Each row is followed by its group and then its class within the group.
[ 24   2   3  -7  -1  -3  -8   4   2   1   1  -3  -7  -2   4  -9   1   5
  -4  -4   1   0   4  -6   8  -6  -2   5   0  -5  -1  -2  14  13  -4 -13
  -1   1] -> (23) L
[  1  -3 -17   6   1   6   1   9   6  27  32   1  -7  -3  -6  21   9   2
  10  -2  12   2  -1   6 -18 -24   0  -5 -10  -3  10  -4  -9  -4   5   6
  -4  -2] -> (28) B
[-19  -5  -1   3   5  -4  -4 -25   5 -28 -16   0  -1  -1 -18   0  -1   9
  12  -8  -1 -10 -10   4 -13  -6 -17  -5 -30   8   7 -15   2   6   2  -3
  -4   3] -> (24) Y
[  8   1   8   4  -2  -5 -13   7   1   5  14  -6  -8  -6   9  -8  -4  -1
  -2  -2  -2   2   7  -1  29  -2   2   9  -9  -3  -3 -15   8   9   5  -5
  -5 -14] -> (20) X
[ 22   3   9  -2  -3   1  -4   5   1   0  -1  -2   3  -1   6 -11   0   4
  -3  12  -6  -2  11  -2  10  -2   3   0   7  -3  -2 -12  24   0  -2 -10
  -1  -1] -> (23) H
[  5  -3 -12   4   0   3   0   1   8  38  28   1   3  -1   1  18   8   3
   9  -8  16   2   4   6  -8 -17  12  -3  -7 -12   9  -7  -6  -7   4  -4
  -1  -7] -> (28) B
[  6   2   9   1  -1  -1  -4   0   1   3  14  -5  -1   1  17  -6  -3  -6
   0  -2  -1  -4   8   1  29   7  14   9  -6  -1  -6 -18   8   4   2   6
  -4  -9] -> (20) X
[  4  -1  -4  -4  -7   2  -4  -8   9  24  21  -2   0   0   4   9   7   1
  11 -10   8   5  -1   8  -1 -10   7   0 -16  -8  10 -18   4   5   5   1
  -1   6] -> (28) G
[ 17   2  12   3   6  -5   2  -4  -6   2  -3 -30   4  -1  13 -12  -6   4
  -3   9  -3  -2  10  -8  16  -6   8  -2  17   0  -3  -1  15   9  -3 -13
   0   2] -> (23) L
[ 16   2   3  -3   4  -2  -5  -7   1  -6 -12   3   2   2   2  -4  -2   7
  -7  -3   2  -2  -1  -6  -5  -1  -2  -6  12  -3   1   4  11  11  -8 -17
   3  11] -> (23) E
[ -3  -8   2  -1  -3  -7   1 -22   6 -22 -25  -1  11   3 -19  -4  -5   8
   8  -8   0  -8   0  -1  -8   4  -4  -4 -17   0  10 -22   0   8   0 -23
  -1   0] -> (24) V
[ 18   2   9  -4  -5  -1  -2  -3  -3   0 -10  -1   2  -1   8 -17   1   5
   4  10  -7   2   7 -10   9 -18  -4  -3   8  -2   1  -5  18  18  -2 -15
   2   7] -> (23) H
[ -4  -4  -3   4  -2  -2   1  -8   2 -22 -15   1  -2  -3 -16   4  -3   4
   4  -4  -3  -2  -5  -1 -14  -3 -10  -3 -11   5   6  -3  -3  -1  -1  -7
   2   2] -> (24) W
[ 20  -4  -4  -1  -3  -3  -6  -3  -1   9 -18   1   7   4  -3   1  -2  18
  -5  -2   1  -8   6  -5   1  -5  -4 -12  12 -10   5  -1  10  10  -5 -29
   3   1] -> (23) E
[  2  -2 -10   1   1   2   1  -6   8  29  30   2  -2   0  10  19   8  -2
   9 -14  13   5  -4   6  -8 -10  11  -6  -3 -11   7   0  -4  -6   1   5
  -2   9] -> (28) B
[ 19   0   4   4   8  -3  -5  -7   0   0   0   2   2  -2  -1  -7  -6   4
  -5   0   0  -2   2  -5  -4   4   0  -3  -4  -1  -1  -7   7   3  -1 -18
   2   3] -> (23) E
[ 24  -1   0  -4  -9  -2   1  12  -5  -7 -14  -2   1   6   3  -7   2   0
  -1  16  -6  -2  12  -9   6  -8   1  -4  14  -3   0   5  20   8  -3  -9
  -1   3] -> (23) H
[  5  -6  -9   3  -8   1   4   3   5  15  19  -1   3   7   3  14  10  10
  12  -2   5   3   2   5  -6 -17   9  -1  -4 -10  11  -5   1  -2   3   4
  -4   5] -> (28) B
[  3  -1   2  -4 -12   4  -7  24  -2  -8   9 -11 -11   1  -4   2  -1  -4
 -14   4   0   2   4   5  13  23  -2   9  -8  -2 -10 -18   6  -1   4   6
  -3 -12] -> (20) S
[ 21   3  10  -4   6  -3  -2  -1  -5   3  -6   0   7  -1   9 -11  -1   4
  -2  11   1  -6  10 -11   8  -7   6  -4  15   0  -4   0  17  10  -4 -12
  -2   2] -> (23) L
[ -2   2   6   0   2  -5   0 -20   3 -33 -13  -4   4   0  -8  -7  -5   5
   2  -5  -6  -2  -7  -1 -10   8  -4   2 -16   7   3 -15   0   4  -1  -6
   0   9] -> (24) Y

Each row is followed by its group and then its class within the group.
[ 16   3   3  -4  -2   1   0  -1   6  -7   3   3  -6  15 -24   6 -16 -20
  -4  -4  -4   8  -2  -9  -1 -15   4  -5  10 -13  29  -1   1 -16  -2   0
  -7  -4] -> J11 J652
[ 10   2   3   6   9   9  18   2  -2  -3  -8   2  -6 -11  -8  -1  -2  -6
   6  11  -9   6  -4  -4  -6   6   1   5  -5   4 -11  -6   3  10  -7  -2
 -15   1] -> J620 j343
[ 18   2   5  -6   1   4  -5  -8  13 -11   2   1  -8  20 -17   6 -18 -21
  -7  -3   3   4  -5  -8   9 -14  -1  -1   3 -13  27  -3   1 -23  -3 -10
  -6   1] -> J11 j595
[ 13   1   4   5  12   4  12   6  -2  -1  -3   3  -6  -8  -5  -2  -2  -6
   3  10  -9   7 -10  -3  -3   4   2   3  -2   1  -4  -3   4   4  -2  -1
 -14  -1] -> J620 j136
[ 21   4   7   3   5   0  -1   2   5  -2  -3   5  -5   4 -20   1 -14 -13
  -4  -3   0  10   1  -5   5 -17  -3  -5   9  -2  31 -13   4  -6   2   5
  -1  -3] -> j908 J464
[ 15   1   7   2  12   8  23   5   1  -4  -4   5 -12 -14 -15   0  -3 -15
   6  10  -9  12  -6  -4 -10   5   4   5  -5   7  -2  -9   2  11  -6  -4
 -13   1] -> J620 j343
[ 14   4   6   2  -3  -3  -5  -3   2   1  -1   5  -5   6 -19   6  -7  -4
  -3  -1   1   8   8   0  -1 -17  -1  -4  10   3  30 -17   6  -2   2   6
   8  -8] -> j908 j924
[ 12   0   1  -4   3   6  -1  -1  13  -4   0   1  -8  17 -15   6 -17 -18
   3  -4  -1   1  -1  -9   8 -12  -1   1   4 -18  21  -4   0 -18  -5  -9
  -8   2] -> J11 J652
[  9   1   3   5   9   2  15   3   0   5  -6   6  -7 -11  -8  -3  -6 -14
   6  11  -6  13   1  -3  -6   2   3   1   1  -3 -13  -8   2   8  -6  -1
 -15  -7] -> J620 j136
[  6   3   2   4   9   7  13   4  -3   2  -3   2  -8  -8 -12  -3  -4  -8
   6   8  -9   7  -4  -2  -5   4   2   9   0   4  -7  -5   4  10  -5   3
 -11  -4] -> J620 j136
[ 20   6   4   2  11  -1  11   7   5   3  -3   6 -13  -4   0   7   1  -2
  -4  16  -5  12  -4  -4 -16  -1   3  -1   4  -7   1   4  -1  -1   4   0
 -12  -7] -> J620 j136
[ 12   2   5  -4   4  14   4  -2   8  -7  -1  -1  -5  15 -23   7 -17 -19
   6  -7  -5   5  -3  -6   6 -11   0   2   5 -10  26  -8   1 -13  -8  -7
  -9   0] -> J11 J652
[ 10   4   3   3   2   3  -3   1  -4  -3   2   3   2  -2 -14  -2  -7  -8
   3   0  -5   3   2   4  13 -12  -3  -4   2   9  23 -14   4  -2  -1   0
   1   2] -> j908 J464
[ 19   5  -2   0   5   7   0   0  -1  -4   1   6  -4   0 -24   3  -7 -10
  -2  -2  -5  13   6   2  -1 -12  -4  -4   8   8  39 -18   5  -2   3   5
   5  -9] -> j908 j924
[ 22   3   4   3  10   7  16   9   4  -4  -3   7  -6  -8  -4   3  -4  -8
   5  13 -10  15  -7  -4  -7   4   0   2  -1   0   3   1   0  -2   0  -6
 -18  -1] -> J620 j343
[ 13   6   2   3  13  10  18   4  -2   1  -6   4  -6  -9  -9   0  -2  -4
   8  10  -9   9  -1   1  -6  -1   2   6  -3   8  -1 -10   4   5  -1  -3
  -7   3] -> J620 j136
[ 11   3   1   1   7  11  21  -1   0  -2   0   6  -7  -5 -12   3  -6 -13
   7   4 -10   7  -8   6  -8   4   2   6  -5   4   2  -5   0   7  -6  -5
 -13   1] -> J620 j343
[  8   4   4   5  11   5  20   5  -2   3  -6   5 -10 -11 -11  -1   0  -7
   6  11  -1  12   3  -1  -9   4   1   4  -3   3  -7 -10   4  14  -5   1
  -9  -1] -> J620 j136
[ 24   2   1  -4   1   7   3   0  17  -6   0   1 -14  18 -20  11 -16 -24
  -1  -1  -1   8  -4  -9  -1 -13  -2  -1   6 -21  22  -9   1 -19  -6 -11
 -10  -1] -> J11 J652
[ 16   5   5  -1   5   4  -2  -2  -2  -5  -4   2  -2   4 -18   1  -9 -16
   2  -5   1   4   4   2  10 -12  -4  -5   2   4  29 -16   5  -8  -3  -1
   4   8] -> j908 J464
[ 18   5   4   1  10   6  16   6   2  -1  -4   5  -9  -6  -6   0  -6  -9
   3  14 -12  11  -5  -3 -12   4   3   3   2  -3  -2  -2   1   1   0  -3
 -16  -2] -> J620 j136
[ 24   7   8   1   4   2  -2   2   1  -6   0   4  -8   6 -14   4 -13  -9
  -4   1  -2   9   1   0   6 -15  -5 -13   6   0  28 -11   7 -15   1  -1
  -4   0] -> j908 J464
[ 18   6   8   2   4   4  -2   1  -2  -3   1   3   0   2 -18   4  -8  -8
  -3  -2  -4   7   1   2   4 -14  -2  -3   7   5  33  -8   4  -3   0   5
   2  -3] -> j908 j924
[ 10   0   2  -4  -1   6  -7   1   7 -15   5  -5  -6  22 -14   5 -12 -15
  -5  -4  -2   2  -6  -9   4  -3  -3   0   1 -10  27   4   1 -18  -1  -3
  -7  -2] -> J11 J652
[ 21   3   3  -4   1   6  -3   2  11  -4   2   2 -10  17 -16   7 -21 -18
  -2  -1   3   5  -2  -9   1 -13  -3  -1   8 -18  26   0   2 -23  -1  -6
 -11  -1] -> J11 j595
[ 13   3   1  -5   3   8  -5   4  11  -8   4   1 -10  19 -18   7 -16 -20
   1  -2   0   4  -6  -6   1 -11  -2   1   6 -14  24   9   4 -20  -3  -4
 -12   1] -> J11 J652
